What each symbol does to the elements:
state | & @ ! % $ ^
x107 | x629 x274 x216 x178 x684 x485
x939 | x684 x702 x275 x487 x347 x629
x186 | x96 x107 x267 x763 x385 x57
x208 | x469 . x785 x274 x109 x993
x267 | x443 x216 x763 x186 x33 x690
x702 | x387 . x709 x514 x524 x883
x785 | x794 . x274 x208 x801 x244
x709 | x109 . x514 x702 x37 x469
x943 | x275 x109 x210 x684 x155 x216
x838 | x858 x487 x560 x863 x56 x88
x863 | x33 x275 x838 x560 x598 x443
x883 | x274 . x469 x794 x702 x524
x684 | x939 x387 x943 x210 x485 x107
x794 | x785 . x883 x469 x514 x228
x524 | x762 . x37 x228 x883 x702
x347 | x485 x524 x433 x42 x629 x939
x783 | x42 x244 x485 x155 x178 x210
x762 | x524 . x993 x244 x274 x387
x216 | x246 x208 x178 x107 x943 x155
x246 | x216 x469 x266 x629 x275 x433
x367 | x57 x347 x598 x56 x96 x560
x210 | x487 x801 x684 x943 x783 x178
x629 | x107 x883 x246 x266 x939 x347
x801 | x514 . x387 x109 x244 x785
x33 | x863 x943 x858 x385 x690 x267
x155 | x433 x993 x783 x485 x216 x943
x485 | x347 x762 x155 x783 x107 x684
x763 | x88 x178 x186 x267 x858 x451
x993 | x37 . x244 x762 x208 x109
x451 | x56 x783 x57 x690 x763 x858
x96 | x186 x629 x443 x88 x560 x367
x109 | x709 . x801 x387 x993 x208
x178 | x266 x785 x107 x216 x210 x783
x244 | x228 . x762 x993 x785 x801
x469 | x208 . x794 x883 x709 x37
x56 | x451 x42 x367 x598 x88 x838
x560 | x385 x939 x863 x838 x367 x96
x598 | x690 x433 x56 x367 x443 x863
x274 | x883 . x208 x785 x387 x762
x387 | x702 . x109 x801 x762 x274
x514 | x801 . x702 x709 x228 x794
x858 | x838 x210 x385 x33 x451 x763
x42 | x783 x228 x347 x433 x266 x487
x275 | x943 x709 x487 x939 x433 x246
x443 | x267 x246 x88 x96 x863 x598
x88 | x763 x266 x96 x443 x838 x56
x266 | x178 x794 x629 x246 x487 x42
x487 | x210 x514 x939 x275 x42 x266
x385 | x560 x684 x33 x858 x57 x186
x433 | x155 x37 x42 x347 x246 x275
x228 | x244 . x524 x37 x794 x514
x690 | x598 x155 x451 x57 x267 x33
x37 | x993 . x228 x524 x469 x709
x57 | x367 x485 x690 x451 x186 x385

In the rows, 123 means zero.

The rows follow the links: the fewer symbols apart two elements are, the more alike their rows tend to be.

Some elements and rows for them; each showing differs a little:
x709 [  85  132   59  116  208  144  127   93   71   56   98   64  119  138  142   67  122  141   29  122  129   87  160  108  145  127  154  121  127   60   59  143   97  168  106  135   77  186  172  170  147   95   66  104  145   69  103  147   44   97   62  110   72  152]
x244 [ 165  211  138   75  167  100  125  164  106  184  109  136   89  169   90   92  161  107  117  176  102  104  139  123  102  114  107   88  173  184   84  161   95   70  219  143  112  175   28   76  155   98   68  164   96   38  169  119  104  114  166   76  143  103]
x838 [ 162   77  165   91   77   62  101  167  199   64  127  121  146   58  183  190  123  142  145  155   97  118  143  100  125  116  134  178   84   41  127  113  128   77   80   84  142  119  155  174   75  104  111   87  173  139   66   56  167  156   97  182   64   88]
x629 [  60  135  146  174  163  162  146  125  138  124   51  162  139  109  187  154   65   73   81   84  175   96   46  175  116  139  106  145  122  102  121  109   93   89   68  130  160   82  167  209  111  103  170   96  108  153  117  142  117  113  132  152  192  157]
x783 [ 200  158  159   70  107   82   88  147  146  179  152  153  102  136   92  107  163  101  172  160   85  126  150  101  112   93   79  108  175  201  135  146  139   80  192   93   92  126   25   60  135  121   96  174  114   79  159   69  156  135  155  126  124   91]
x487 [ 149  103  153   64  131   69  114  186  166   59   98  134  121   76  189  160  130  139  100  179  114   61  167  104  110  116  137  153   98   39   74  138   89   82  110  106  105  194  117  192  124   63   50  111  171   80   83   80  105  158  109  165   80  112]
x794 [ 125  204  151  143  202  101  127  168  136  137   63  145   85  133  168  102  123   83   48  165  153   62  118  143   84  161   99   86  140   74   94  171   82   66  156  136  126  148   89  146  142   76   53   94  104   69  156  163   69   88  116  158  175  121]
x560 [ 125   13  133  123   67  127  132  118  135   68  141  140  155   61  188  193  106  153  153  109  119  112  114  131  139   92  155  188   74  105   98   82  101  111   57  108  148   83  206  164   90  111  180  121  161  155   60   66  173  155  128  143   64  173]
x385 [ 161   34  130   74   59  121  132   97  108  118  144  125  170   56   67  164  127  196  191  138   87  159  112  133  145  103  159  139   62  126  138   43  134  143   98  119  136  115  122   70  118  155  205  130  153  182   98  119  161  172  181  121   94  130]
x801 [ 143  175  134   30  191  103  135  154  105  124  108  117   94  132   73   90  165  154   97  186   84  116  162  114  137  132  113   86   85  108  109  129  104   98  204  140  103  232   61   70  214   89   97  124  120   94  161  154   61  146  173  136  130  119]
x443 [ 109   63  121  223   70  104  128   81  155   77  131  103  139   94  166  126   93  103  155   60  133  153  112  121  147  160  135  144  102   55  172  119  174  178   61  105  128   69  202  159   47  147  141   75  151  191   99  115  169  130   57  149  126   96]
x943 [ 116   97   74   90  123  122  142   60   58   88  176   37  109  105   43   77  154  198  138  134   81  182  202  108  140  124  167  108   73   89  145   68  156  178  120  152   95  176  133   45  152  165  141  121  153  125  119  161   82  129  123   97   84  124]
x216 [  81  136  104  169  129  120  171   74   94  143  124   81  103  151   52   55  120  131  158   88  106  213  137  145  139  159  139   72  115   85  178  109  192  183  144  161  143  103  112   43  149  177  143   92  111  168  163  197  119  104  123   99  185   88]

Each walk starts at a row. The symbols on each line, taken left to right, move it on to the next element.
Answer with the element's row; about right is enough.
new walk
[  83  139   83   89  200  164  127  130   70   76   97  136  123  143  165  132  129  143   12  126  177   36  117  134  138  112  155  157  117   98   57  135   45  125  102  136  111  195  159  185  185   48  108  115  145  101   96  145   63   99  137  111   98  177]
& $ & % % % [ 100  149   84  123  188  175  105  136   98  118  110  161  119  199  168   97  112   71   38  120  209   42   83  112  108  106   97  133  185  204   77  199   43   92  130  138   93  148  157  167  140   91   82  162  112   68  112   95   82   98  129  111  120  186]
! & % [ 115  145   88   77  175  175  107   96   62  185  126  141  104  197   85  105  141  128  115  149  130  110   83  126  105  100  117   76  181  244  102  146   71  103  186  161  110  157   72   83  198  110  137  193   83   96  160  136  102   81  167   75  140  177]
new walk
[  51  191   74  188  194  161  148  113   97   93   83   89   98  168  155   51   91   88   20   83  163  103  134  128  108  175  117   96  157   65  106  185  116  137  111  151  103  137  154  154  140  110   78   84  111   90  123  160   63   76   66  112  159  138]
& ^ ^ $ [ 109  174   74  127  169  168  130   76   65  144  149   87   89  183   60   40  149  122   87  125  118  144  151  110  148  130  123   72  169  182   92  169  118  149  172  162   73  160  104   62  149  145  110  137   98   59  152  123   77   99  110   65  113  132]
& ! ^ [ 133  176  120   72  209   91  109  170  111   79   99  117  109  131  163  114  135  122   39  179  129   64  176  105  104  134  129  126  136   65   68  167   83   97  152  110  116  212  112  168  161   71   47  105  137   55  116  107   75  109  115  139   95  148]
new walk
[ 114  158  188  159  146   76  137  196  194  123   58  145  110  113  193  137   82   72   89  130  156   83  110  124  103  177   91  122  108   30  129  145  128   82  126  103  176  117  104  190  116   81   59   69   96  117  150  135  144  126  104  190  180  101]
! $ & [ 131   92  100   64  116  154  144   82   81  149  127  119  140   95   35  155  149  208  156  147   96  137  123  152  138   86  168  122   50  156  111   49  124  135  137  145  157  173  125   70  183  138  194  157  145  152  102  138  103  160  224   91  116  168]
$ % & & % [ 135  109   81  127   79  138  112   70   65  153  191   87   89  162   39   43  159  124  176   99   99  172  139   86  134   85  146   88  180  205  166  153  159  175  167  113   58  118  132   48  100  168  114  179  106  104  141  116  133   91   97   68   99  101]
new walk
[ 159  117  199  179   67   77  109  168  230   98  110  139  141   78  179  173   95   79  162  122  106  114  105  116  111  159   98  163  121   52  157  120  149  101   94   81  157   69  134  182   54  109  106   91  123  168  119  100  188  145  101  184  149   74]
& $ ! % [ 200   79  173   63   72   82  130  124  142  118  159  114  135   69   90  186  152  165  222  168   40  150  161  128  120   91  135  112   53   96  140   60  164  109  150  100  145  132   93   98  102  127  141  122  150  157  116  113  181  176  179  132  105   92]
^ @ $ ^ $ [ 177  117  147   29  134   82  144  144  111  130  132  112  114  104   62  134  183  169  161  214   52  153  183  128  131  105  127  106   52   90  119   80  126  110  170  108  127  194   36   66  173  113  123  118  140  103  148  137  105  170  177  137  130   96]
new walk
[ 203  111  179   92   54   84  113  141  170  156  173  142  139  101   81  134  128  111  225  158   89  155  138  103  104   96   92  134  117  172  154  119  160  118  153   94  134   90   61   78   90  154  116  155  117  136  138   67  189  168  147  138  104   66]
& @ $ ^ [ 173  177  157  111  107   96   81  170  181  137  133  171  109  131  182  138  117   62   80  146  153   59   99  100  108  102   86  157  185  124   99  197   94   68  132   63   93  125  119  178   74   92   50  146  131   67  126   38  148  107   89  144   75   92]
& @ ^ % & $ [  85  166   80  135  183  151   98   97   88  117  127   96  107  175  160   58  112   71   50   97  162   85  139   83  115  129  129  111  219  148   79  194   86  158  140  137   69  141  160  151  113   85   47  127  107   59  119   95   76   66   41  105  102  146]
new walk
[ 140  200  144  110  191  128  135  188  118  183   83  122   87  155   80   77  115  113   87  159  127  118  121  150   99  156   86   64  118  122  134  135  129   87  194  161  150  170    7   91  195  125   92   99  103   95  187  192   81  114  141  130  202  128]
^ ^ ^ ! ! [  76  179   89  138  189  161  162   86   72  156  114   83   84  178   55   57  124  121   95  120  119  168  131  122  132  160  139   40  142  123  141  120  139  160  161  164  105  156  105   70  187  148  111   89   90  102  163  196   63   90  112  102  191  132]
! ! $ ^ ^ $ [  95  183   88  127  189  175  164  136   82  185   66  137  107  158   65  104  146  146   93  123  149  120   95  178  115  160  101   81  124  191  135  104  101  108  155  167  173  149   62   65  197  117  169  114   98  123  160  198   68  113  161   98  208  183]
new walk
[ 160  151  194  142  123  110  149  170  159  181  100  136   87   99   60  126  125  125  157  159   67  168  134  159  112  153   96   76  106   97  178   79  156   88  180  142  175  131   28   67  154  141  115   98   96  138  181  172  137  160  173  151  224   75]
% $ & [  92   90   68  138  142  125  115   82   92    6  129   63  133   93  134   91  121  122  103  106  115  107  166   92  127  115  180  136   98   31  106  144  142  184   68  131   84  159  205  155  111  120   96   78  148  110   66  109   88  117   78  109   58  135]
% $ & $ [  80  121  105  161  116  161  172  124  122  196  107  131  139  131   86  139  132  131  155  109  121  167   73  193  120  132  117   80   84  166  157   59  143  114  127  160  192   93   80   90  161  139  225  119   99  186  168  205  130  146  186  122  206  151]
